Here is a tiny trained network, its code and every weight. The questions are about switching its units off for an input and a class, where a switched-off unit gives its printed mean instead of its output.

import numpy as np


def w(rows, s, z=0):
    codes = np.array(rows[::2]) - 128.0
    scale = np.full(codes.shape[1], s)
    scale[-1] = z or s
    return codes * scale


def f(y):
    return np.maximum(y, 0)


def log_softmax(a):
    a = a - a.max(-1, keepdims=True)
    return a - np.log(np.exp(a).sum(-1, keepdims=True))


def net(x, mask):
    res = np.array(x, float).reshape(1, 5) / 4 @ E
    y = f(res @ A[0][:, :-1].T + A[0][:, -1])
    res = res + np.where(mask, y, B[0][:, -1]) @ B[0][:, :-1]
    return log_softmax(res[-1] @ U[:, :-1].T + U[:, -1])


A, B = {}, {}
E = w([
[165,209,167,54,164,182,207,217,188],'x0',
[23,130,171,192,137,113,156,124,226],'x1',
[150,107,247,69,90,92,135,76,233],'x2',
[182,192,80,157,156,29,146,75,154],'x3',
[177,116,154,82,2,78,249,172,92],'x4',
],0.0084)
A[0] = w([
[34,49,112,208,125,165,61,80,103,73],'n0',
[164,43,160,102,20,55,108,34,93,94],'n1',
[158,135,198,96,112,85,119,76,183,202],'n2',
[143,96,39,153,110,92,79,92,17,1],'n3',
[143,159,60,171,253,137,68,90,107,158],'n4',
[238,115,150,53,59,162,171,183,98,125],'n5',
],0.0068,0.0044)
B[0] = w([
[204,74,73,210,148,22,83,38,106,220],'n0',
[145,33,191,171,112,75,140,1,205,218],'n1',
[88,67,165,121,150,121,82,85,165,219],'n2',
[117,140,190,107,67,90,186,149,207,207],'n3',
[43,17,138,68,196,220,41,196,86,254],'n4',
[67,97,34,123,172,106,85,153,9,227],'n5',
],0.0077,0.0089)
U = w([
[70,97,154,94,160,241,79,170,116,197],'0',
[150,173,133,113,131,137,113,85,172,4],'1',
[115,146,88,120,84,127,189,222,55,114],'2',
[157,113,80,153,143,82,85,79,78,86],'3',
[183,160,138,166,109,160,140,114,128,2],'4',
[138,123,196,144,101,89,170,91,254,250],'5',
],0.012,0.0042)

Each question gives the input, the list of numbers given to net, and the class t.
The units are the neurons (one row each of A and B). Each row of codes is followed by its name. A weight is (code - 128) times the scale printed after its matrix; where a second scale follows, it is the last column's (A, B and U).
mask holds one flag per neuron, in row order. A switched-off neuron (its flag False) gives its mean, the last column of its row in B, instead of its output. The means were averaged over made-up inputs and are rounded, as every weight is.
A unit's drop is (log p(t) with every unit on - log p(t) with that unit switched off) / (log p(t) with every unit on - log p(t) with every unit switched off).
The circuit of an input: a set's keep is (log p(t) with only the set's units on - log p(t) with every unit switched off) / (log p(t) with every unit on - log p(t) with every unit switched off). Starting from all 6 units, units are removed one at a time, each time the one whose removal leaves the highest keep (on an exact tie, the one counted first), for as long as the keep stays at least 0.8.
circuit, biggest first: the units of the circuit, biggest drop first
k most important neurons: the k neurons with the biggest drops, biggest first
drop when u is switched off: that unit's drop, to one decimal
input [-2,-8,-8,0,1], class 2: circuit, biggest first -> n3
input [-2,-2,0,5,0], class 5: circuit, biggest first -> n5; n0
input [-3,5,4,0,-5], class 3: 2 most important neurons -> n0; n3
input [-7,-3,-7,-8,8], class 3: 3 most important neurons -> n1; n0; n5
input [-1,2,-3,-3,3], class 2: circuit, biggest first -> n4; n1
input [7,3,6,-3,8], class 0: 4 most important neurons -> n5; n2; n0; n3
input [3,-1,8,-6,5], class 0: 2 most important neurons -> n5; n0
input [-8,-2,1,-6,2], class 5: 4 most important neurons -> n1; n3; n5; n4
input [-3,-8,5,0,-1], class 5: circuit, biggest first -> n1; n0
input [8,6,4,0,7], class 2: 2 most important neurons -> n5; n1
input [2,0,0,4,2], class 2: 2 most important neurons -> n1; n0
input [-8,3,-2,6,2], class 5: 3 most important neurons -> n3; n5; n1
input [-6,3,-5,6,-8], class 0: 2 most important neurons -> n4; n1
input [-5,-4,-2,1,3], class 5: circuit, biggest first -> n3; n1
input [-8,7,-3,-2,4], class 5: 4 most important neurons -> n5; n1; n4; n3
input [1,5,-8,-4,2], class 2: circuit, biggest first -> n4; n2
input [-6,-8,8,-5,-2], class 5: circuit, biggest first -> n1
input [-5,8,2,-2,-2], class 3: 2 most important neurons -> n0; n3
input [-3,-6,-1,-2,-4], class 0: 2 most important neurons -> n4; n1
input [8,5,6,-1,6], class 0: 2 most important neurons -> n5; n1
input [6,-5,8,3,7], class 3: circuit, biggest first -> n5
input [-4,-6,5,3,2], class 5: drop when n1 is switched off -> 0.5
input [-4,3,-1,8,1], class 5: drop when n0 is switched off -> 0.1
input [-4,-8,-5,4,-1], class 0: drop when n4 is switched off -> 0.7
input [5,2,4,5,-6], class 0: drop when n1 is switched off -> 0.2
